Below is a small trained network, with its code and all its weights. Each question gives an input and a class and asks what happens when units are switched off, that is, made to give their printed mean instead of their output.

import numpy as np


def w(rows, s, z=0):
    codes = np.array(rows[::2]) - 128.0
    scale = np.full(codes.shape[1], s)
    scale[-1] = z or s
    return codes * scale


def f(y):
    return np.maximum(y, 0)


def log_softmax(a):
    a = a - a.max(-1, keepdims=True)
    return a - np.log(np.exp(a).sum(-1, keepdims=True))


def net(x, mask):
    res = np.array(x, float).reshape(1, 7) / 4 @ E
    y = f(res @ A[0][:, :-1].T + A[0][:, -1])
    res = res + np.where(mask, y, B[0][:, -1]) @ B[0][:, :-1]
    return log_softmax(res[-1] @ U[:, :-1].T + U[:, -1])


A, B = {}, {}
E = w([
[131,126,125,131],'x0',
[137,148,41,37],'x1',
[112,248,112,169],'x2',
[127,131,125,129],'x3',
[129,129,127,130],'x4',
[127,127,129,124],'x5',
[253,178,172,75],'x6',
],0.0063)
A[0] = w([
[152,140,171,116,116],'n1',
[120,138,50,84,94],'n2',
[147,120,201,158,150],'n3',
[74,110,94,143,100],'n4',
[117,54,144,135,110],'n5',
[131,190,130,176,110],'n6',
[61,176,86,130,53],'n7',
[100,228,131,142,99],'n8',
[129,51,170,88,92],'n9',
[142,139,84,212,27],'n10',
[147,107,161,225,101],'n11',
[73,110,125,134,99],'n12',
[119,132,67,81,92],'n13',
[205,150,86,74,129],'n14',
[70,116,125,137,96],'n15',
[122,153,113,58,79],'n16',
[128,165,117,149,111],'n17',
[118,130,195,179,99],'n18',
[191,173,199,105,95],'n19',
[104,125,236,184,97],'n20',
[183,33,150,101,100],'n21',
[117,169,131,156,151],'n22',
[177,153,61,69,125],'n23',
[85,124,100,84,95],'n24',
[106,169,84,149,132],'n25',
[146,128,44,101,85],'n26',
[131,163,141,162,73],'n27',
[162,177,100,188,123],'n28',
[49,85,102,175,103],'n29',
[194,142,145,121,78],'n30',
[41,120,91,136,92],'n31',
[81,114,111,142,96],'n32',
[151,105,250,204,80],'n33',
[137,121,165,119,49],'n34',
[111,70,168,132,119],'n35',
[96,137,145,153,137],'n36',
[171,92,138,101,91],'n37',
[206,133,151,162,142],'n38',
[106,40,115,115,137],'n39',
[109,113,104,165,86],'n40',
[247,156,179,90,69],'n41',
[100,191,138,129,104],'n42',
[141,90,132,215,2],'n43',
[97,191,112,162,105],'n44',
],0.011,0.022)
B[0] = w([
[128,121,127,142,152],'n1',
[97,131,111,105,161],'n2',
[100,138,138,125,252],'n3',
[144,115,108,158,157],'n4',
[156,151,133,118,176],'n5',
[164,88,133,85,167],'n6',
[149,98,104,164,132],'n7',
[178,116,130,86,177],'n8',
[163,109,111,101,156],'n9',
[162,88,92,153,128],'n10',
[126,147,101,102,166],'n11',
[137,106,105,149,145],'n12',
[99,110,115,84,148],'n13',
[112,114,124,151,249],'n14',
[124,107,107,150,141],'n15',
[127,68,76,110,134],'n16',
[155,103,145,102,141],'n17',
[119,122,95,101,153],'n18',
[131,98,84,173,180],'n19',
[111,128,96,81,176],'n20',
[177,155,144,97,179],'n21',
[143,133,154,131,248],'n22',
[100,132,132,108,239],'n23',
[125,119,89,142,140],'n24',
[138,125,155,124,204],'n25',
[59,130,69,86,142],'n26',
[149,69,109,179,128],'n27',
[141,112,122,103,186],'n28',
[157,113,100,149,205],'n29',
[134,60,73,199,134],'n30',
[153,121,109,167,169],'n31',
[125,101,106,157,139],'n32',
[85,126,77,86,171],'n33',
[185,123,144,167,128],'n34',
[137,140,131,132,181],'n35',
[120,145,132,131,194],'n36',
[168,130,94,149,135],'n37',
[110,117,126,154,234],'n38',
[148,148,157,123,253],'n39',
[119,142,97,164,129],'n40',
[148,100,100,166,180],'n41',
[177,137,136,108,148],'n42',
[251,11,193,71,128],'n43',
[142,114,142,111,163],'n44',
],0.022,0.0047)
U = w([
[123,127,153,151,214],'0',
[182,87,40,247,58],'1',
[59,158,37,37,52],'2',
[125,132,187,157,189],'3',
[127,140,192,155,189],'4',
[134,161,171,156,175],'5',
[255,144,164,77,8],'6',
],0.0092,0.017)

Each question gives the input, the list of numbers given to net, and the class t.
The units are the neurons (one row each of A and B). Each row of codes is followed by its name. A weight is (code - 128) times the scale printed after its matrix; where a second scale follows, it is the last column's (A, B and U).
mask holds one flag per neuron, in row order. A switched-off neuron (its flag False) gives its mean, the last column of its row in B, instead of its output. The means were averaged over made-up inputs and are rounded, as every weight is.
A unit's drop is (log p(t) with every unit on - log p(t) with that unit switched off) / (log p(t) with every unit on - log p(t) with every unit switched off).
The circuit of an input: a set's keep is (log p(t) with only the set's units on - log p(t) with every unit switched off) / (log p(t) with every unit on - log p(t) with every unit switched off). Starting from the 12 units with the biggest drops (on a tie, the unit counted first), units are removed one at a time, each time the one whose removal leaves the highest keep (on an exact tie, the one counted first), for as long as the keep stays at least 0.8.
circuit, biggest first: the units of the circuit, biggest drop first
unit that matters most: the unit with the biggest drop
k most important neurons: the k neurons with the biggest drops, biggest first
drop when u is switched off: that unit's drop, to one decimal
input [-5,-2,7,-4,-3,3,-2], class 6: unit that matters most	n8
input [-4,8,-5,-3,3,1,7], class 2: 2 most important neurons	[n23 n26]
input [-1,-8,7,-4,-1,-2,-7], class 2: circuit, biggest first	[n20 n33]
input [2,3,-1,3,-2,1,-8], class 1: circuit, biggest first	[n29 n31]
input [1,-7,-4,4,-6,-1,7], class 1: 3 most important neurons	[n19 n41 n38]
input [-5,8,-5,0,-3,2,1], class 2: circuit, biggest first	[n26 n23]
input [4,6,-1,-3,2,-7,8], class 1: circuit, biggest first	[n41 n19]
input [-6,7,-5,6,2,-5,2], class 2: circuit, biggest first	[n23 n26]
input [-5,-8,-8,1,3,5,6], class 2: 2 most important neurons	[n33 n20]
input [3,3,5,1,-4,-6,6], class 1: 4 most important neurons	[n19 n41 n14 n39]
input [-1,-6,-5,2,5,5,-4], class 2: 3 most important neurons	[n33 n20 n11]
input [-6,-4,7,-1,-3,4,2], class 6: 2 most important neurons	[n8 n6]
input [-1,-6,3,4,-3,0,6], class 1: drop when n19 is switched off	0.9
input [4,6,-1,3,6,-7,8], class 1: drop when n41 is switched off	0.2
input [-4,-2,-3,6,1,-1,-6], class 1: circuit, biggest first	[n29]
input [2,5,8,5,-3,4,1], class 6: drop when n42 is switched off	0.1
input [7,6,0,-3,0,-4,8], class 1: circuit, biggest first	[n41 n19]
input [6,-8,1,-7,-6,-5,2], class 2: circuit, biggest first	[n33 n20]
input [3,-3,-1,7,-1,4,7], class 1: circuit, biggest first	[n19 n41]
input [0,-8,5,6,5,1,-5], class 2: unit that matters most	n20
